Here is a tiny trained network, its code and every weight. The questions are about switching its units off for an input and a class, where a switched-off unit gives its printed mean instead of its output.

import numpy as np


def w(rows, s, z=0):
    codes = np.array(rows[::2]) - 128.0
    scale = np.full(codes.shape[1], s)
    scale[-1] = z or s
    return codes * scale


def f(y):
    return np.maximum(y, 0)


def log_softmax(a):
    a = a - a.max(-1, keepdims=True)
    return a - np.log(np.exp(a).sum(-1, keepdims=True))


def net(x, mask):
    res = np.array(x, float).reshape(1, 6) / 4 @ E
    y = f(res @ A[0][:, :-1].T + A[0][:, -1])
    res = res + np.where(mask, y, B[0][:, -1]) @ B[0][:, :-1]
    return log_softmax(res[-1] @ U[:, :-1].T + U[:, -1])


A, B = {}, {}
E = w([
[152,99,209,56,190,201,212,124],'x0',
[179,5,5,155,179,209,148,213],'x1',
[175,135,131,211,14,218,17,110],'x2',
[232,72,93,124,224,112,1,151],'x3',
[175,129,235,228,136,73,227,98],'x4',
[89,137,245,80,149,203,134,224],'x5',
],0.0067)
A[0] = w([
[172,84,119,110,81,105,196,138,104],'N0',
[132,109,138,141,182,24,142,36,146],'N1',
[104,214,87,193,172,20,165,139,28],'N2',
[70,172,253,99,105,103,179,149,151],'N3',
[195,60,125,130,147,141,101,109,3],'N4',
[72,241,126,223,52,83,100,82,174],'N5',
[203,91,160,223,34,215,101,146,155],'N6',
],0.0073,0.0033)
B[0] = w([
[173,170,195,162,159,101,126,107,157],'N0',
[148,87,45,124,83,119,107,194,201],'N1',
[214,122,112,123,121,109,160,143,180],'N2',
[143,164,161,124,103,133,164,59,242],'N3',
[122,97,72,120,5,39,188,148,160],'N4',
[95,93,134,109,45,120,188,65,254],'N5',
[206,87,96,193,191,56,82,172,240],'N6',
],0.011,0.0093)
U = w([
[243,175,66,143,117,13,1,117,252],'0',
[169,137,169,34,191,165,52,186,124],'1',
[64,129,220,74,42,154,157,87,48],'2',
],0.0077,0.0022)

Each question gives the input, the list of numbers given to net, and the class t.
The units are the neurons (one row each of A and B). Each row of codes is followed by its name. A weight is (code - 128) times the scale printed after its matrix; where a second scale follows, it is the last column's (A, B and U).
mask holds one flag per neuron, in row order. A switched-off neuron (its flag False) gives its mean, the last column of its row in B, instead of its output. The means were averaged over made-up inputs and are rounded, as every weight is.
A unit's drop is (log p(t) with every unit on - log p(t) with that unit switched off) / (log p(t) with every unit on - log p(t) with every unit switched off).
The circuit of an input: a set's keep is (log p(t) with only the set's units on - log p(t) with every unit switched off) / (log p(t) with every unit on - log p(t) with every unit switched off). Starting from all 7 units, units are removed one at a time, each time the one whose removal leaves the highest keep (on an exact tie, the one counted first), for as long as the keep stays at least 0.8.
circuit, biggest first: the units of the circuit, biggest drop first
k most important neurons: the k neurons with the biggest drops, biggest first
drop of u: that unit's drop, to one decimal
input [-7,4,-6,4,-2,7], class 1: most important neuron : N6
input [-1,2,1,-5,-3,-5], class 2: 2 most important neurons : N6, N1
input [0,5,-6,-1,-5,2], class 1: circuit, biggest first : N5, N6, N4
input [8,8,1,-4,6,7], class 1: 3 most important neurons : N5, N6, N4
input [7,2,-7,-7,-8,-8], class 1: 3 most important neurons : N5, N3, N4
input [5,2,-7,-6,-2,-5], class 1: 4 most important neurons : N5, N4, N6, N1
input [2,0,-1,1,-2,-2], class 1: 2 most important neurons : N6, N5
input [1,-7,2,0,0,-7], class 2: 2 most important neurons : N5, N6
input [4,-2,8,-3,-7,6], class 0: 2 most important neurons : N6, N5
input [-5,0,-2,-8,-7,-8], class 2: 2 most important neurons : N5, N6
input [1,3,1,-6,-8,-8], class 2: 3 most important neurons : N6, N1, N2
input [3,2,2,-1,7,4], class 0: drop of N6 : 0.9
input [7,0,-8,-6,-4,-7], class 1: drop of N6 : 0.3
input [1,0,1,-3,-2,-5], class 2: drop of N2 : 0.1
